Below is a small trained network, with its code and all its weights. Each question gives an input and a class and asks what happens when units are switched off, that is, made to give their printed mean instead of their output.

import numpy as np


def w(rows, s, z=0):
    codes = np.array(rows[::2]) - 128.0
    scale = np.full(codes.shape[1], s)
    scale[-1] = z or s
    return codes * scale


def f(y):
    return np.maximum(y, 0)


def log_softmax(a):
    a = a - a.max(-1, keepdims=True)
    return a - np.log(np.exp(a).sum(-1, keepdims=True))


def net(x, mask):
    res = np.array(x, float).reshape(1, 7) / 4 @ E
    y = f(res @ A[0][:, :-1].T + A[0][:, -1])
    res = res + np.where(mask, y, B[0][:, -1]) @ B[0][:, :-1]
    return log_softmax(res[-1] @ U[:, :-1].T + U[:, -1])


A, B = {}, {}
E = w([
[185,253,108,117],'x0',
[93,128,51,216],'x1',
[124,128,128,128],'x2',
[127,128,128,128],'x3',
[127,128,128,128],'x4',
[128,156,219,204],'x5',
[126,128,128,128],'x6',
],0.0069)
A[0] = w([
[125,60,139,134,58],'n0',
[135,128,178,90,106],'n1',
[137,157,115,120,22],'n2',
[120,155,114,135,93],'n3',
[125,83,146,131,94],'n4',
[118,129,55,215,143],'n5',
[141,230,99,127,89],'n6',
[131,192,112,128,93],'n7',
[114,156,123,120,86],'n8',
[116,93,134,128,86],'n9',
[116,129,69,221,142],'n10',
[135,141,157,157,44],'n11',
[125,111,60,74,18],'n12',
[95,7,157,140,54],'n13',
[123,119,109,94,51],'n14',
[161,106,137,125,31],'n15',
[140,145,177,180,63],'n16',
[139,123,120,133,113],'n17',
[138,116,108,111,91],'n18',
[122,163,119,130,122],'n19',
[144,165,119,123,86],'n20',
[112,46,122,157,99],'n21',
[146,222,110,119,97],'n22',
[119,132,83,174,173],'n23',
[129,146,221,215,32],'n24',
[131,111,38,58,46],'n25',
[135,106,71,86,38],'n26',
[119,139,203,194,3],'n27',
[127,130,160,158,45],'n28',
[135,95,133,132,62],'n29',
[141,124,205,38,202],'n30',
[113,124,133,125,102],'n31',
[119,128,179,67,162],'n32',
[129,117,73,197,106],'n33',
[117,118,102,109,53],'n34',
[124,150,166,156,30],'n35',
[136,152,136,109,116],'n36',
[144,128,194,56,114],'n37',
[120,156,128,120,79],'n38',
[116,131,74,190,188],'n39',
[130,119,103,109,62],'n40',
[136,119,89,114,65],'n41',
],0.013,0.0011)
B[0] = w([
[142,143,138,190,189],'n0',
[118,124,169,86,182],'n1',
[136,127,128,161,152],'n2',
[137,131,141,148,150],'n3',
[142,136,140,167,170],'n4',
[120,119,206,57,228],'n5',
[150,129,154,231,227],'n6',
[146,131,142,188,187],'n7',
[141,128,133,144,145],'n8',
[135,134,131,164,163],'n9',
[109,117,200,60,226],'n10',
[122,125,87,115,159],'n11',
[120,127,42,101,196],'n12',
[165,144,150,251,253],'n13',
[126,128,95,111,157],'n14',
[123,131,145,122,137],'n15',
[115,125,59,102,187],'n16',
[124,131,126,124,132],'n17',
[120,130,103,117,150],'n18',
[138,129,138,156,158],'n19',
[134,131,136,170,167],'n20',
[153,141,154,203,216],'n21',
[145,132,148,227,222],'n22',
[120,122,173,89,188],'n23',
[122,128,2,91,230],'n24',
[116,128,14,98,220],'n25',
[120,126,57,103,185],'n26',
[128,127,28,104,203],'n27',
[123,127,86,122,159],'n28',
[134,135,133,153,151],'n29',
[108,120,219,56,242],'n30',
[133,127,130,134,136],'n31',
[115,128,184,81,198],'n32',
[112,130,185,77,202],'n33',
[134,128,94,121,153],'n34',
[123,119,80,113,165],'n35',
[135,124,146,148,159],'n36',
[110,118,203,71,217],'n37',
[136,127,134,148,148],'n38',
[119,125,187,77,206],'n39',
[124,128,98,117,151],'n40',
[124,128,90,113,157],'n41',
],0.034,0.0065)
U = w([
[90,112,194,67,250],'0',
[163,143,130,238,116],'1',
[100,121,5,98,2],'2',
],0.011,0.00052)

Each question gives the input, the list of numbers given to net, and the class t.
The units are the neurons (one row each of A and B). Each row of codes is followed by its name. A weight is (code - 128) times the scale printed after its matrix; where a second scale follows, it is the last column's (A, B and U).
mask holds one flag per neuron, in row order. A switched-off neuron (its flag False) gives its mean, the last column of its row in B, instead of its output. The means were averaged over made-up inputs and are rounded, as every weight is.
A unit's drop is (log p(t) with every unit on - log p(t) with that unit switched off) / (log p(t) with every unit on - log p(t) with every unit switched off).
The circuit of an input: a set's keep is (log p(t) with only the set's units on - log p(t) with every unit switched off) / (log p(t) with every unit on - log p(t) with every unit switched off). Starting from the 12 units with the biggest drops (on a tie, the unit counted first), units are removed one at a time, each time the one whose removal leaves the highest keep (on an exact tie, the one counted first), for as long as the keep stays at least 0.8.
units of the circuit, in order: the units of the circuit, biggest drop first
top k neurons: the k neurons with the biggest drops, biggest first
drop when u is switched off: that unit's drop, to one decimal
input [-5,-6,-3,-4,-4,7,-5], class 2: units of the circuit, in order -> [n24]
input [1,7,4,0,4,7,-2], class 0: top 4 neurons -> [n10, n5, n39, n33]
input [6,-4,4,8,-6,-7,-7], class 2: top 3 neurons -> [n25, n13, n12]
input [-2,0,-1,-3,3,2,-4], class 1: top 3 neurons -> [n25, n12, n26]
input [3,2,-7,8,5,-1,-7], class 1: top 2 neurons -> [n30, n37]
input [7,7,-5,-5,6,3,-6], class 0: top 2 neurons -> [n5, n10]
input [6,7,-1,-2,-6,7,-2], class 0: top 2 neurons -> [n10, n5]
input [7,5,8,1,-1,8,-6], class 2: top 2 neurons -> [n24, n27]
input [3,1,-2,-1,5,4,0], class 2: top 3 neurons -> [n13, n24, n21]
input [5,6,-5,-5,5,7,3], class 2: top 4 neurons -> [n24, n27, n30, n16]
input [5,-4,1,-8,5,-3,3], class 1: top 2 neurons -> [n22, n6]
input [4,3,6,-4,-3,-1,0], class 1: top 4 neurons -> [n30, n6, n37, n22]
input [6,-5,-3,-2,-5,0,-6], class 1: top 2 neurons -> [n22, n6]
input [-7,-3,6,1,5,5,5], class 1: top neuron -> [n13]
input [-5,-3,-1,-3,6,3,4], class 1: drop when n13 is switched off -> 0.1
input [4,-2,-1,2,-4,6,-4], class 2: drop when n24 is switched off -> 0.1
input [-2,4,1,5,-7,6,-4], class 2: drop when n24 is switched off -> 0.4
input [-8,-5,3,8,-7,4,5], class 1: drop when n13 is switched off -> 0.8
